221  114  -134  -50  159  -183  -111  -61  175  -34  -423  -307  14  343  -148  -51  -121  -166  84  268  146  -84  14  -65  154  -53  -26  11  164  177  -108  225  261  -230  166  91  43  -11  -190  -160  32  -169 : [30]
-255  -68  -67  57  -49  -26  -236  45  -199  -89  65  74  -129  -306  -197  111  168  45  -152  101  7  -34  42  117  177  4  303  35  188  224  -66  31  75  30  87  46  236  4  352  -23  137  -23 : [39]
9  -33  320  16  -190  48  47  57  -198  -70  62  157  -301  -295  28  127  -136  29  -32  167  -231  -39  -17  307  -18  247  -183  -53  -123  -30  -33  -88  -259  20  -355  -88  127  -19  -202  526  -163  267 : [31]
58  92  -260  -110  63  -10  -40  -30  -57  -49  -93  -179  -171  325  101  32  -88  -144  -137  -113  165  -51  11  -123  -7  -17  309  97  60  250  -155  -128  59  47  229  98  -148  17  -85  -253  102  -61 : [32]
42  -107  -36  -124  -79  -37  -8  -3  5  -31  -108  -34  1  -22  48  2  39  47  -41  -50  133  32  79  -76  22  -93  -33  -63  83  207  -15  107  35  -41  -84  61  -5  -98  40  -23  78  -123 : [52]
6  -193  110  -41  17  -56  -64  -176  71  -189  -285  -8  1  83  -29  113  -33  10  35  41  358  70  -50  19  124  -158  -13  -122  45  392  -61  197  56  -120  -104  224  48  50  1  9  228  -218 : [38]
-163  -28  67  29  80  190  -11  36  -414  -196  147  106  -302  -173  -138  207  25  -32  -277  113  -159  -159  -51  97  114  -36  246  140  123  33  -1  75  73  32  109  51  137  -15  280  -113  -157  39 : [30]
-183  88  43  -17  -18  113  17  73  -275  44  92  102  -123  -143  -282  168  88  -132  58  190  -130  -102  -28  39  62  26  63  111  -41  -22  133  152  39  54  84  161  109  -21  67  -199  -175  -69 : [51]
-97  -12  -48  -94  64  -81  -133  40  -84  -28  -119  -105  -151  -60  -52  48  -26  -48  -175  47  14  -122  -24  77  86  -71  118  38  255  147  -34  17  108  -38  139  22  88  61  91  -41  119  -133 : [38]
166  124  89  -124  -454  -289  89  7  118  91  -91  222  -138  -213  331  -17  10  319  1  -101  -64  31  71  -19  -306  308  -217  80  -63  170  -34  -188  -543  33  -214  106  -198  -86  -363  429  45  166 : [51]
-69  47  -80  -155  61  -48  -71  61  -132  -38  -36  -95  -227  -133  118  61  -50  -1  -345  -76  -52  -173  34  63  28  -78  163  109  324  152  -76  -62  30  23  147  -54  46  73  168  -36  109  -124 : [37]
370  -86  -56  -215  16  127  118  50  -23  -45  -103  -202  112  53  137  -88  -71  33  -133  -13  -8  -4  283  -210  140  -152  -152  -126  242  67  -114  298  257  -172  -219  -214  108  -306  176  -26  -171  -51 : [32]
213  35  -134  -161  105  298  158  2  -179  8  8  -243  -80  495  31  42  -224  -358  63  -30  75  13  59  -157  63  -23  108  -64  -162  16  -99  16  209  26  -32  -29  -96  -124  -209  -243  -206  24 : [52]
-302  59  20  52  -20  -324  -297  28  -19  9  -227  13  -258  -258  -172  86  106  32  -91  157  -22  -147  -196  286  -13  79  100  131  216  167  102  -24  -107  -43  238  184  83  253  -36  121  245  -150 : [32]
48  34  -207  -114  127  89  -33  30  -110  -48  -38  -213  -99  116  19  27  -31  -156  -170  -32  58  -68  112  -63  117  -120  199  30  157  155  -99  79  209  -4  102  -54  39  -36  150  -234  1  -133 : [32]
-357  -104  -234  -50  20  156  -86  18  -290  -10  165  -10  -209  63  -47  135  156  -192  -121  -206  145  31  -104  2  -31  -122  415  55  -75  160  109  -92  64  195  208  170  -122  93  157  -344  133  -186 : [44]
-31  130  -129  -204  52  124  67  58  -149  107  27  -113  -52  211  -95  95  -107  -267  44  -22  81  -86  59  -139  59  -47  153  56  -9  132  -57  -43  122  118  150  122  -21  -28  -72  -360  -22  -126 : [38]
74  -133  -288  -196  -99  59  131  133  -60  -88  188  -111  -212  -37  352  -118  34  29  -363  -279  -26  13  242  -124  -132  -166  30  4  -13  97  -91  -175  -16  161  -123  -196  -235  -251  71  -72  -48  -14 : [32]
-49  14  -252  17  15  -41  -150  -10  -3  -80  -30  -163  -179  116  -8  13  -11  -171  -69  36  137  31  74  71  90  15  265  -1  -47  251  -179  -115  71  65  55  -13  -6  22  -30  -64  135  -22 : [30]
183  152  272  -126  -173  -238  -72  -61  101  86  -352  49  8  -180  70  92  -137  172  81  106  31  -70  11  103  26  233  -185  -19  261  252  -93  99  -232  -177  -148  90  190  103  -172  410  147  4 : [44]
141  144  -59  -94  -20  -239  -114  -46  140  -6  -312  -128  -57  15  76  10  -60  50  -62  47  118  -80  60  4  36  54  21  59  240  301  -138  57  -48  -114  72  72  45  68  -76  62  178  -113 : [31]
83  127  232  -145  -285  -140  23  -86  -93  89  -199  253  -33  -122  148  166  3  287  28  -123  51  -38  -99  -88  -161  245  -4  103  180  244  41  33  -377  -76  0  303  -24  63  -116  204  113  30 : [52]
-247  -189  184  64  -54  178  -133  -83  -385  -86  -10  235  12  -36  -380  255  149  20  121  120  132  43  -198  -33  176  14  283  -37  61  166  118  246  125  -78  93  351  210  -13  252  -149  26  -17 : [32]
-151  -158  53  45  -140  102  -24  -71  -289  -111  38  208  -143  -30  -56  157  172  89  -34  -43  55  68  -157  -26  -59  27  192  33  -62  104  147  111  -77  -12  24  248  -62  -33  94  -41  -23  8 : [30]
-30  149  1  -86  -150  -148  -51  42  -76  54  -67  90  -128  -184  11  77  47  113  -80  14  -57  -105  25  -4  -57  132  66  143  157  168  -18  -29  -176  16  94  129  25  10  -8  35  55  -6 : [39]
228  20  -14  -71  -8  123  114  -9  -157  -77  -45  -119  -254  86  284  19  -91  -36  -206  -63  -155  -29  9  60  -101  58  -38  23  16  -74  23  88  -55  -85  -145  -162  -108  -34  -103  184  -214  61 : [30]
76  2  16  -51  -154  -36  -28  53  -30  37  -43  1  -24  -140  -33  0  26  25  48  115  -56  25  122  31  47  96  -87  -55  18  76  -34  93  -22  -47  -174  -42  107  -124  -29  160  -58  47 : [30]
25  6  -269  -24  128  280  -1  -114  -283  -101  25  -155  -163  357  117  129  41  -209  -148  -182  140  52  -53  -109  21  -68  452  63  -13  127  5  125  158  0  165  60  -125  57  149  -327  -43  -111 : [51]
148  114  69  -195  -56  -61  43  41  14  94  -159  -89  -44  19  44  28  -170  -58  24  59  -13  -89  77  -5  23  68  -133  -13  115  111  -82  12  -32  -42  -73  1  57  -25  -184  94  -5  -34 : [38]
-147  -29  -76  -32  -224  -4  -7  18  -232  -49  147  203  -244  -229  175  96  191  186  -237  -189  -62  5  -19  -7  -174  75  213  140  26  125  72  -90  -249  109  36  106  -131  -26  134  37  27  33 : [51]
402  58  303  -152  233  410  286  -189  -279  -56  -314  -117  101  686  -199  236  -336  -312  302  198  135  -61  -172  -263  164  -38  -103  -63  -50  -27  63  507  300  -285  -12  287  44  -74  -265  -312  -387  -68 : [52]
-80  -45  -204  -12  -13  6  -55  -79  -41  -98  -46  -33  -87  89  9  71  132  -61  -49  -64  219  66  22  -64  15  -106  221  39  -48  277  -8  90  38  35  78  168  -91  5  88  -234  114  -185 : [51]
464  299  31  -321  -187  -218  197  75  294  212  -248  -229  -119  -20  512  -118  -311  -4  -24  -105  -115  -74  244  70  -216  209  -467  -20  32  75  -146  -134  -350  -19  -355  -252  -136  2  -540  469  -36  13 : [44]
-258  -30  -47  -78  -3  -59  -142  96  -101  27  25  -45  -179  -250  -95  68  37  -101  -130  45  -19  -84  23  188  78  -62  90  8  124  135  3  -60  40  91  40  -15  122  89  112  6  147  -152 : [37]
113  -14  40  -53  -195  -226  -39  -6  114  -43  -175  40  -87  -288  177  -32  81  233  -119  35  -36  1  102  83  -65  52  -188  4  146  162  -6  120  -184  -111  -190  -33  19  -51  -9  316  58  -45 : [51]
-264  -234  26  110  -160  184  -107  -1  -423  -103  195  225  -190  -159  -130  147  234  69  -86  3  -78  90  -151  73  4  71  294  -9  -52  -17  160  72  -3  13  -9  110  43  -67  234  49  -78  119 : [51]
77  40  69  -64  -54  -57  -83  30  -71  39  -161  -53  -52  -2  -101  35  -72  -20  41  152  -39  -58  0  37  85  118  -15  -26  140  77  -48  76  42  -112  -18  23  138  -38  -84  123  -19  47 : [32]
-43  -33  165  -97  -23  -51  -33  -61  -140  -49  -203  98  -66  -84  -44  150  29  122  -81  11  64  -96  -127  -21  10  -40  19  63  249  177  95  201  -31  -125  93  238  59  59  88  -24  72  -154 : [44]
-53  37  61  -174  -182  -23  10  95  -249  73  69  108  -247  -208  209  71  -27  146  -268  -165  -196  -118  -42  38  -155  138  85  106  217  6  31  -175  -215  54  36  -19  -44  7  10  196  6  90 : [37]
-15  151  86  -72  -182  27  59  87  -88  128  73  59  -128  -236  -20  96  -29  -98  118  93  -129  -14  116  152  -25  193  -129  3  -158  43  3  -23  -205  108  -232  -24  87  -2  -166  190  -104  52 : [39]
104  81  -50  -143  -152  -46  25  5  -56  74  -71  -48  -190  106  255  21  -100  -7  -68  -164  6  -1  -17  3  -160  168  56  27  -6  112  -45  -174  -209  36  -38  13  -157  31  -256  167  45  69 : [52]
36  35  -96  -117  -99  -51  10  90  -13  22  11  -83  -175  -68  122  -22  -49  -51  -102  -32  -39  -30  124  52  -45  46  -24  3  -13  110  -84  -125  -83  80  -98  -84  -44  -62  -116  96  4  17 : [32]
-178  85  -97  -132  43  48  -11  125  -227  13  119  -50  -285  -117  1  98  -35  -137  -239  -41  -110  -171  20  82  -3  -35  176  135  105  65  -19  -146  -1  155  149  -9  1  50  68  -141  -5  -73 : [44]
-73  -89  8  -12  -97  -68  -74  -27  -91  -106  -73  77  -142  -82  -3  73  74  92  -97  0  77  -2  -39  20  -11  1  94  27  59  207  -2  25  -67  -18  13  144  -11  -21  40  34  89  -30 : [31]
-394  -145  94  100  71  170  -169  5  -373  -97  73  117  -141  -164  -428  243  152  -150  25  191  34  -35  -163  163  206  -67  266  1  10  98  137  186  178  23  114  220  236  82  274  -185  10  -112 : [32]
196  94  372  -70  -12  -335  -73  -68  181  -68  -512  -6  -61  -140  -91  74  -210  140  45  347  10  -187  -64  174  100  93  -363  4  299  215  -79  210  -101  -284  -89  140  216  90  -249  368  81  -69 : [52]
61  14  10  -149  -59  -62  -23  38  -9  52  -130  -71  -29  -20  2  13  -61  -18  -7  33  32  -45  63  -16  43  8  -54  -33  131  138  -46  44  24  -45  -42  20  60  -47  -58  42  44  -65 : [44]
277  26  -76  -128  -127  -131  33  -5  80  59  -248  -135  -43  175  206  -105  -30  65  -7  -45  -8  22  17  -104  -145  79  -148  -16  70  26  37  96  -57  -158  -62  -9  -163  -106  -258  136  -54  -6 : [39]

-161  -201  282  158  -147  -49  -289  75  120  15  136  25  297  41  -246  253  -53  74  -11  -206  -37  -7  -223  94  386  231  -100  70  148  -487  -20  100  -264  -21  51  110  -6  -255  -322  497  12  88 : (19)
-171  17  -221  294  175  91  130  -392  -260  -14  -311  174  -9  135  -138  6  520  -100  -201  49  -39  395  225  251  292  219  127  -116  -2  77  -96  -221  -59  151  -80  221  168  -248  -65  -225  182  -77 : (19)
-371  -51  162  -97  81  384  116  -98  -401  -334  202  -192  -4  -196  -258  141  -264  331  494  -110  -43  126  220  15  -315  -136  275  -116  212  -320  -172  -127  329  -354  -63  -65  -296  -30  186  -75  242  18 : (38)
-188  73  -240  185  195  49  60  -408  -297  13  -280  225  -41  125  -198  27  445  -123  -197  99  69  463  211  202  235  352  139  -104  65  129  -147  -203  -178  186  -36  244  162  -220  -184  -195  120  -36 : (37)
-228  124  -281  -104  217  -155  -12  -217  -381  40  -180  300  -215  102  -271  -127  149  -15  -247  194  103  320  61  291  58  404  309  -57  37  208  -171  -389  -195  268  71  322  64  -190  -88  -253  -10  42 : (21)
-161  -31  -366  346  -21  167  -430  218  -89  -439  34  -277  -105  -23  267  -228  -28  -19  224  282  146  268  -45  -112  -279  -52  -139  -106  387  253  -328  87  18  -507  135  -53  130  201  -43  -40  -219  -144 : (27)
-137  11  -216  317  171  57  152  -372  -230  -35  -337  190  -38  138  -132  -10  536  -69  -189  31  -86  386  221  263  313  175  159  -107  -51  75  -90  -251  -17  166  -53  221  188  -263  -18  -206  204  -99 : (27)
-51  -230  -84  332  -132  128  151  -218  32  160  -75  93  15  -38  145  -13  264  -110  -25  86  -337  -315  160  383  224  -156  -196  -30  -453  153  220  -48  262  -53  -279  63  -231  -113  -61  -391  157  45 : (21)
-299  -17  -39  179  60  487  -66  90  -255  -467  193  -336  26  -66  90  34  -83  140  595  1  153  313  196  -134  -246  -123  -36  -133  439  -8  -222  69  267  -553  36  -198  -83  110  -23  -80  67  10 : (37)
-213  -4  -494  3  -12  -164  -443  150  -226  -64  -50  61  -203  9  56  -294  -113  -109  -164  427  189  120  -177  162  -250  316  2  -71  213  324  -181  -201  -257  -52  199  221  27  56  -158  -115  -335  -10 : (25)
-373  -30  208  -82  30  409  -64  -242  -302  -263  155  -76  149  -237  -317  398  -311  186  499  14  35  234  312  -133  -268  59  189  -73  202  -334  -166  -30  73  -376  -149  -49  -246  20  -52  48  251  6 : (25)
-197  17  -231  157  123  153  -285  228  -224  -447  137  -337  -178  -26  154  -387  -134  131  105  209  86  134  -54  30  -325  -212  111  -118  322  181  -460  -9  151  -501  -74  -23  16  229  214  -326  -159  -78 : (38)
-385  -75  277  -60  -28  295  -135  -62  -149  -191  183  24  259  -131  -294  466  -383  170  396  32  -35  77  199  -34  -47  134  143  45  95  -362  18  -159  15  -295  -120  25  -200  -92  -33  113  235  69 : (25)
44  -57  397  -9  21  -191  -78  142  144  96  275  57  37  163  -196  -64  71  123  -22  -365  73  -36  -274  220  567  116  -25  93  52  -177  -220  226  -169  99  -28  26  -35  -174  -469  185  -57  314 : (21)
35  -68  412  -52  67  -260  26  148  77  63  266  57  -89  136  -259  -163  49  248  -82  -430  -49  -97  -321  287  511  22  86  76  -2  -230  -251  138  -44  161  -13  53  -95  -215  -290  159  -15  280 : (23)
-408  -149  102  -17  -51  393  100  89  -309  -263  165  -128  102  -118  -134  239  -225  253  602  -123  -31  94  161  58  -178  -7  76  -94  247  -336  131  -232  321  -264  167  -93  -279  -155  49  146  219  80 : (37)
62  -236  -39  311  -181  -11  82  -166  150  161  -194  234  -112  -112  144  35  244  -100  135  74  -348  -164  156  257  202  -96  -230  -49  -468  143  194  -41  194  32  -116  -42  -224  -49  -261  -84  170  17 : (27)
-269  42  -439  176  -12  16  -499  155  -155  -273  235  -161  -122  60  115  -189  -174  -52  -41  355  226  89  -230  -25  -233  255  -210  51  372  430  -252  116  -169  -350  186  186  81  45  -155  -139  -404  -14 : (23)
-166  7  -186  287  182  143  152  -421  -261  15  -273  132  43  133  -129  -10  524  -120  -238  50  -37  322  252  290  311  161  139  -120  -43  69  -107  -184  -43  112  -200  221  134  -221  -40  -342  195  -47 : (17)
46  -236  -28  225  -150  -2  82  -270  77  242  -244  259  -110  -175  89  13  225  -143  39  135  -346  -172  215  292  127  -86  -162  -106  -507  98  138  -63  136  63  -271  -30  -303  22  -262  -190  195  21 : (37)
-303  -89  405  -22  3  27  -240  -12  2  -149  193  86  241  -69  -399  377  -402  241  27  -23  -201  -74  -19  55  156  104  223  142  -43  -467  -96  -150  -99  -182  -232  162  -116  -156  94  164  199  28 : (23)
-259  -11  57  7  146  339  -11  119  -287  -417  47  -199  -78  -128  0  -80  -184  221  457  70  3  248  251  10  -289  -244  282  -175  213  -108  -287  -219  308  -433  -143  -172  -152  187  215  -222  190  -12 : (17)
-153  -160  -214  523  -17  321  147  -446  -127  41  -184  -28  196  70  68  72  564  -200  -147  44  -164  52  254  285  305  -10  -171  -106  -142  65  88  32  107  -86  -275  152  29  -218  -57  -360  187  -79 : (17)
-189  -34  -298  147  70  160  -289  210  -259  -381  70  -335  -166  -66  177  -414  -88  78  107  228  113  134  -45  61  -379  -196  92  -184  334  139  -416  -26  121  -458  -36  -33  -20  241  159  -280  -175  -87 : (21)
-184  -12  -509  29  26  -301  -371  367  -161  -90  -225  213  -317  84  139  -375  -81  -59  -158  454  48  155  -179  266  -145  281  89  -67  95  359  -52  -530  -145  96  315  194  88  13  -7  -76  -249  -26 : (19)
-102  -50  -166  565  71  233  46  -518  -53  -61  -295  88  152  82  -13  169  576  -194  -164  102  -162  296  322  134  360  69  -74  -63  -141  100  -75  19  -26  -86  -294  167  200  -173  -79  -265  239  -173 : (27)
-5  -259  -69  275  -170  66  136  -118  81  214  -132  172  -42  -68  191  -29  234  -132  65  98  -326  -293  152  380  213  -125  -230  -61  -469  157  270  -102  246  18  -202  -16  -283  -66  -183  -277  153  89 : (17)
-218  3  -151  130  136  243  -173  166  -282  -467  143  -370  -153  -66  101  -337  -121  186  209  120  64  158  25  25  -348  -277  169  -157  328  68  -454  -13  239  -518  -102  -70  -42  214  255  -318  -63  -75 : (38)
-223  52  -460  12  30  -177  -310  -43  -247  11  -174  263  -206  49  -78  -87  50  -144  -112  348  198  344  -59  117  -87  535  -15  -53  197  318  -89  -250  -331  154  307  248  85  -94  -342  40  -212  0 : (19)
45  -60  462  -71  110  -335  -101  112  95  40  141  103  -63  79  -337  -159  -23  253  -239  -323  -122  -53  -289  271  465  -8  260  53  -67  -360  -382  33  -153  149  -180  98  -44  -126  -149  154  41  174 : (23)
-257  49  -9  111  154  397  -111  -11  -298  -493  221  -369  -56  -102  -7  -94  -135  196  390  41  121  269  166  -115  -323  -213  138  -126  374  6  -464  122  225  -589  -158  -120  -71  195  123  -266  39  -44 : (38)
-31  -188  -26  307  -137  128  85  -212  105  162  -16  135  28  -36  146  74  199  -142  58  113  -272  -273  177  291  254  -82  -265  22  -440  228  200  38  190  -90  -285  26  -223  -70  -212  -351  133  92 : (21)
-22  -49  436  60  35  -209  -401  132  255  1  48  179  202  78  -238  149  -125  39  -157  -40  -32  95  -136  78  496  172  119  109  -24  -324  -287  9  -397  -25  -270  74  93  -17  -294  244  55  120 : (17)
-136  3  -344  187  57  36  -515  235  -112  -342  -65  -173  -167  -65  231  -353  -130  -64  10  447  127  233  -27  -23  -339  -53  36  -145  269  265  -443  -68  -99  -433  -87  -17  80  350  24  -226  -221  -128 : (17)
166  -58  279  -163  61  -309  83  -101  67  235  -111  363  -339  -128  -154  -184  29  78  -8  -40  -222  -75  62  308  207  -74  199  -61  -464  38  -223  -100  18  229  -286  -51  -300  104  -311  -157  154  186 : (21)
-22  -298  -108  321  -263  117  146  -213  53  230  -70  118  -32  -106  152  67  298  -136  194  -29  -254  -235  99  280  173  -18  -414  -76  -320  105  316  105  217  30  -1  -38  -315  -154  -397  -27  94  86 : (19)
-361  -43  -44  115  6  597  10  -116  -390  -398  340  -437  100  -119  -47  111  -65  158  618  -126  238  247  175  -139  -321  -64  -83  -146  533  -110  -215  270  253  -558  72  -139  -183  7  -123  -46  29  44 : (25)
-215  -112  -226  375  59  287  283  -485  -324  43  -93  -75  130  115  -100  -21  590  -75  -195  -125  -76  81  161  365  281  49  -22  -124  -3  -21  24  10  131  34  -133  242  18  -361  0  -348  150  -30 : (21)
-78  -169  -31  369  -223  286  59  -280  129  157  216  34  148  5  162  263  220  -203  258  10  -82  -240  142  137  304  80  -561  98  -237  316  272  367  129  -200  -132  -6  -221  -155  -531  -214  21  191 : (21)
-304  -56  -247  527  -2  500  230  -468  -245  -31  197  -201  330  269  -12  212  618  -161  7  -192  139  117  126  203  448  238  -377  29  229  173  154  317  84  -147  22  235  125  -490  -276  -287  24  87 : (21)
10  -227  -30  256  -194  70  64  -196  115  224  -93  202  -42  -108  143  84  202  -164  154  90  -246  -197  163  245  192  -13  -323  -41  -403  176  222  51  135  0  -162  -49  -288  -35  -389  -142  120  105 : (37)
-213  -16  -475  229  -42  33  -520  363  -74  -256  74  -141  -86  88  314  -281  -112  -140  33  435  227  121  -164  44  -186  167  -210  -30  338  433  -160  -60  -132  -352  177  68  116  144  -141  -157  -366  -2 : (17)
